Below are the code and all the weights of a small trained network. Each question names an input and a target symbol and asks about switching units off, where a switched-off unit gives its printed mean instead of its output.

import numpy as np


def w(rows, s, z=0):
    codes = np.array(rows[::2]) - 128.0
    scale = np.full(codes.shape[1], s)
    scale[-1] = z or s
    return codes * scale


def norm(h):
    return h / np.sqrt((h * h).mean(-1, keepdims=True) + 1e-5)


def f(y):
    return y / 2 * (1 + np.tanh(0.7978845608 * (y + 0.044715 * y**3)))


def softmax(a):
    e = np.exp(a - a.max(-1, keepdims=True))
    return e / e.sum(-1, keepdims=True)


def log_softmax(a):
    a = a - a.max(-1, keepdims=True)
    return a - np.log(np.exp(a).sum(-1, keepdims=True))


def net(x, mask):
    ids = ['αδζμτω'.index(c) for c in x.split()]
    T = len(ids)
    res = E[ids] + P[:T]
    r = norm(res)
    for j in range(2):
        rows = slice(3 * j, 3 * j + 3)
        q, k, v = (r @ M[0][rows].T for M in (Q, K, V))
        z = softmax(np.where(np.tri(T) > 0, q @ k.T / 3**0.5, -1e9)) @ v
        o = O[0][rows]
        res = res + np.where(mask[j], z, o[:, -1]) @ o[:, :-1]
    y = f(norm(res) @ A[0][:, :-1].T + A[0][:, -1])
    res = res + np.where(mask[2:6], y, B[0][:, -1]) @ B[0][:, :-1]
    return log_softmax(norm(res)[-1] @ U[:, :-1].T + U[:, -1])


Q, K, V, O, A, B = {}, {}, {}, {}, {}, {}
E = w([
[180,124,113,131,163,99],'α',
[81,168,89,115,147,103],'δ',
[126,132,116,68,63,163],'ζ',
[83,94,160,135,178,155],'μ',
[170,162,163,254,90,96],'τ',
[118,151,100,188,147,173],'ω',
],0.012)
P = w([
[113,204,216,47,123,46],'0',
[133,170,173,74,167,73],'1',
[159,160,129,99,197,99],'2',
[167,130,105,119,194,109],'3',
[170,103,92,132,189,116],'4',
[166,78,83,145,181,121],'5',
[165,54,76,156,169,127],'6',
[165,19,67,156,153,128],'7',
[167,2,72,154,145,137],'8',
],0.0048)
Q[0] = w([
[117,103,146,150,104,179],'head 1',
[53,187,190,216,110,137],'head 1',
[181,117,126,215,176,168],'head 1',
[115,200,72,143,115,143],'head 2',
[77,168,175,2,62,67],'head 2',
[205,115,175,59,40,102],'head 2',
],0.0084)
K[0] = w([
[159,118,134,151,216,61],'head 1',
[104,225,179,149,178,53],'head 1',
[98,152,104,237,220,142],'head 1',
[142,174,151,198,180,156],'head 2',
[125,255,217,63,121,63],'head 2',
[42,136,187,44,183,98],'head 2',
],0.0072)
V[0] = w([
[97,97,177,146,78,116],'head 1',
[126,127,91,117,157,80],'head 1',
[146,184,112,82,63,254],'head 1',
[195,160,92,101,109,92],'head 2',
[189,141,163,167,83,120],'head 2',
[74,107,143,79,92,145],'head 2',
],0.0082)
O[0] = w([
[177,175,131,181,148,162,31],'head 1',
[109,198,124,61,166,83,138],'head 1',
[112,5,74,187,152,169,172],'head 1',
[22,89,133,66,79,110,115],'head 2',
[114,117,216,254,66,161,110],'head 2',
[104,116,40,131,187,162,2],'head 2',
],0.007,0.0054)
A[0] = w([
[173,134,105,180,137,255,82],'neuron 1',
[103,118,116,30,134,146,99],'neuron 2',
[110,210,232,105,56,61,68],'neuron 3',
[49,146,16,57,141,179,254],'neuron 4',
],0.0059,0.0049)
B[0] = w([
[77,98,54,25,120,107,240],'neuron 1',
[44,95,2,8,207,50,132],'neuron 2',
[74,70,159,255,101,153,211],'neuron 3',
[172,38,26,187,135,182,253],'neuron 4',
],0.0062,0.0023)
U = w([
[74,101,172,9,43,111,123],'α',
[74,166,2,63,117,45,73],'δ',
[143,10,56,150,123,221,149],'ζ',
[224,226,108,93,214,169,99],'μ',
[133,138,148,251,94,152,165],'τ',
[194,52,204,76,185,107,3],'ω',
],0.0061,0.0027)

Each question gives the input, a string of symbols that net reads in full, and the target symbol t.
The units are the heads (3 rows each of Q, K, V and O) and the neurons (one row each of A and B). Each row of codes is followed by its name. A weight is (code - 128) times the scale printed after its matrix; where a second scale follows, it is the last column's (O, A, B and U).
mask holds one flag per unit, heads first, then neurons. A switched-off unit (its flag False) gives its mean, the last column of its rows in O or B, instead of its output. The means were averaged over made-up inputs and are rounded, as every weight is.
A unit's drop is (log p(t) with every unit on - log p(t) with that unit switched off) / (log p(t) with every unit on - log p(t) with every unit switched off).
The circuit of an input: a set's keep is (log p(t) with only the set's units on - log p(t) with every unit switched off) / (log p(t) with every unit on - log p(t) with every unit switched off). Starting from all 6 units, units are removed one at a time, each time the one whose removal leaves the highest keep (on an exact tie, the one counted first), for as long as the keep stays at least 0.8.
circuit, biggest first: the units of the circuit, biggest drop first
k most important neurons: the k neurons with the biggest drops, biggest first
heads that matter: for each layer, one digit per head in row order, 1 if its drop is at least 0.15 and else 0, layers parted by /
drop of u: that unit's drop, to one decimal
input δ δ α ω ω μ δ δ α, target δ: heads that matter	11
input α τ ζ α ω μ α, target μ: circuit, biggest first	head 1; neuron 1; neuron 3
input ω ω τ α, target τ: circuit, biggest first	head 2; neuron 3; head 1
input ω ζ δ ζ δ α μ α ω, target μ: circuit, biggest first	head 1; head 2; neuron 3
input τ τ ω ω ω, target δ: 3 most important neurons	neuron 1; neuron 4; neuron 3
input δ ζ τ α μ α, target μ: circuit, biggest first	head 1
input ω τ α, target τ: heads that matter	01
input ω ω ζ, target ζ: heads that matter	10
input ζ α ω μ δ α μ μ μ, target μ: 2 most important neurons	neuron 1; neuron 3
input δ α ζ α ζ α α α ω, target τ: circuit, biggest first	head 1; neuron 3
input δ δ ω ω ω, target δ: 3 most important neurons	neuron 1; neuron 3; neuron 4
input α α τ ζ μ ω ω, target μ: 2 most important neurons	neuron 3; neuron 4
input α α ω α μ, target α: drop of head 1	0.5
input ω μ μ μ, target μ: drop of head 2	0.6
input α α ζ, target ζ: drop of neuron 3	0.0
input α ζ δ, target ζ: circuit, biggest first	head 1
